Below is a small trained network, with its code and all its weights. Each question gives an input and a class and asks what happens when units are switched off, that is, made to give their printed mean instead of their output.

import numpy as np


def w(rows, s, z=0):
    codes = np.array(rows[::2]) - 128.0
    scale = np.full(codes.shape[1], s)
    scale[-1] = z or s
    return codes * scale


def f(y):
    return y / 2 * (1 + np.tanh(0.7978845608 * (y + 0.044715 * y**3)))


def log_softmax(a):
    a = a - a.max(-1, keepdims=True)
    return a - np.log(np.exp(a).sum(-1, keepdims=True))


def net(x, mask):
    res = np.array(x, float).reshape(1, 5) / 4 @ E
    y = f(res @ A[0][:, :-1].T + A[0][:, -1])
    res = res + np.where(mask, y, B[0][:, -1]) @ B[0][:, :-1]
    return log_softmax(res[-1] @ U[:, :-1].T + U[:, -1])


A, B = {}, {}
E = w([
[129,129,128],'x0',
[100,227,255],'x1',
[30,138,95],'x2',
[124,224,85],'x3',
[123,127,131],'x4',
],0.011)
A[0] = w([
[151,207,166,105],'N1',
[119,114,210,199],'N2',
[54,128,254,194],'N3',
[43,172,134,216],'N4',
[116,236,150,20],'N5',
[96,189,150,22],'N6',
[139,151,224,226],'N7',
[199,214,178,2],'N8',
[156,182,223,198],'N9',
[198,28,133,173],'N10',
],0.0084,0.0021)
B[0] = w([
[109,135,138,189],'N1',
[205,160,151,194],'N2',
[175,247,119,254],'N3',
[102,181,93,193],'N4',
[63,174,137,192],'N5',
[97,189,133,161],'N6',
[142,177,171,226],'N7',
[91,89,186,195],'N8',
[122,162,163,238],'N9',
[138,74,169,236],'N10',
],0.012,0.0072)
U = w([
[147,47,168,102],'0',
[183,132,169,41],'1',
[42,51,91,206],'2',
[149,167,106,166],'3',
[195,122,55,254],'4',
[88,134,172,84],'5',
[78,128,3,99],'6',
[74,167,86,5],'7',
],0.011,0.0057)

Each question gives the input, the list of numbers given to net, and the class t.
The units are the neurons (one row each of A and B). Each row of codes is followed by its name. A weight is (code - 128) times the scale printed after its matrix; where a second scale follows, it is the last column's (A, B and U).
mask holds one flag per neuron, in row order. A switched-off neuron (its flag False) gives its mean, the last column of its row in B, instead of its output. The means were averaged over made-up inputs and are rounded, as every weight is.
A unit's drop is (log p(t) with every unit on - log p(t) with that unit switched off) / (log p(t) with every unit on - log p(t) with every unit switched off).
The circuit of an input: a set's keep is (log p(t) with only the set's units on - log p(t) with every unit switched off) / (log p(t) with every unit on - log p(t) with every unit switched off). Starting from all 10 units, units are removed one at a time, each time the one whose removal leaves the highest keep (on an exact tie, the one counted first), for as long as the keep stays at least 0.8.
units of the circuit, in order: the units of the circuit, biggest drop first
most important unit: the unit with the biggest drop
top k neurons: the k neurons with the biggest drops, biggest first
drop of u: that unit's drop, to one decimal
input [2,-3,2,3,6], class 6: units of the circuit, in order : N10, N2, N7
input [0,8,3,-2,-2], class 3: top 2 neurons : N3, N2
input [2,-1,0,-2,6], class 0: top 4 neurons : N3, N4, N5, N6
input [-4,6,2,6,4], class 7: units of the circuit, in order : N4, N5
input [7,-3,3,-2,1], class 2: top 3 neurons : N3, N2, N7
input [-6,-3,-8,-3,-5], class 0: units of the circuit, in order : N10, N3
input [-7,-3,-8,-2,-7], class 0: most important unit : N10
input [-7,-2,3,-6,3], class 2: top 4 neurons : N3, N7, N2, N9
input [-6,-4,3,-5,-4], class 2: top 2 neurons : N3, N2
input [-2,4,-3,7,-8], class 5: units of the circuit, in order : N8, N5
input [-5,8,8,6,-6], class 7: units of the circuit, in order : N4, N5
input [-3,4,5,-2,-7], class 3: units of the circuit, in order : N3, N8
input [3,-2,3,1,7], class 6: top 2 neurons : N10, N8
input [-7,6,6,-2,-4], class 3: units of the circuit, in order : N3
input [-7,-4,-5,0,-3], class 0: units of the circuit, in order : N3, N10
input [-3,2,-6,4,-2], class 5: units of the circuit, in order : N8, N3, N5
input [-2,-1,4,-3,-1], class 2: units of the circuit, in order : N3, N7
input [6,-7,7,-1,-5], class 2: top 3 neurons : N3, N2, N4
input [7,7,-6,2,-4], class 5: top 2 neurons : N8, N5
input [-2,-3,6,0,0], class 2: units of the circuit, in order : N3
input [3,0,-3,-5,-5], class 0: top 2 neurons : N3, N10
input [3,8,7,0,-2], class 3: top 3 neurons : N3, N2, N7
input [0,-4,-6,0,7], class 0: drop of N10 : 0.4
input [-2,-3,-7,-4,0], class 0: drop of N3 : 0.2
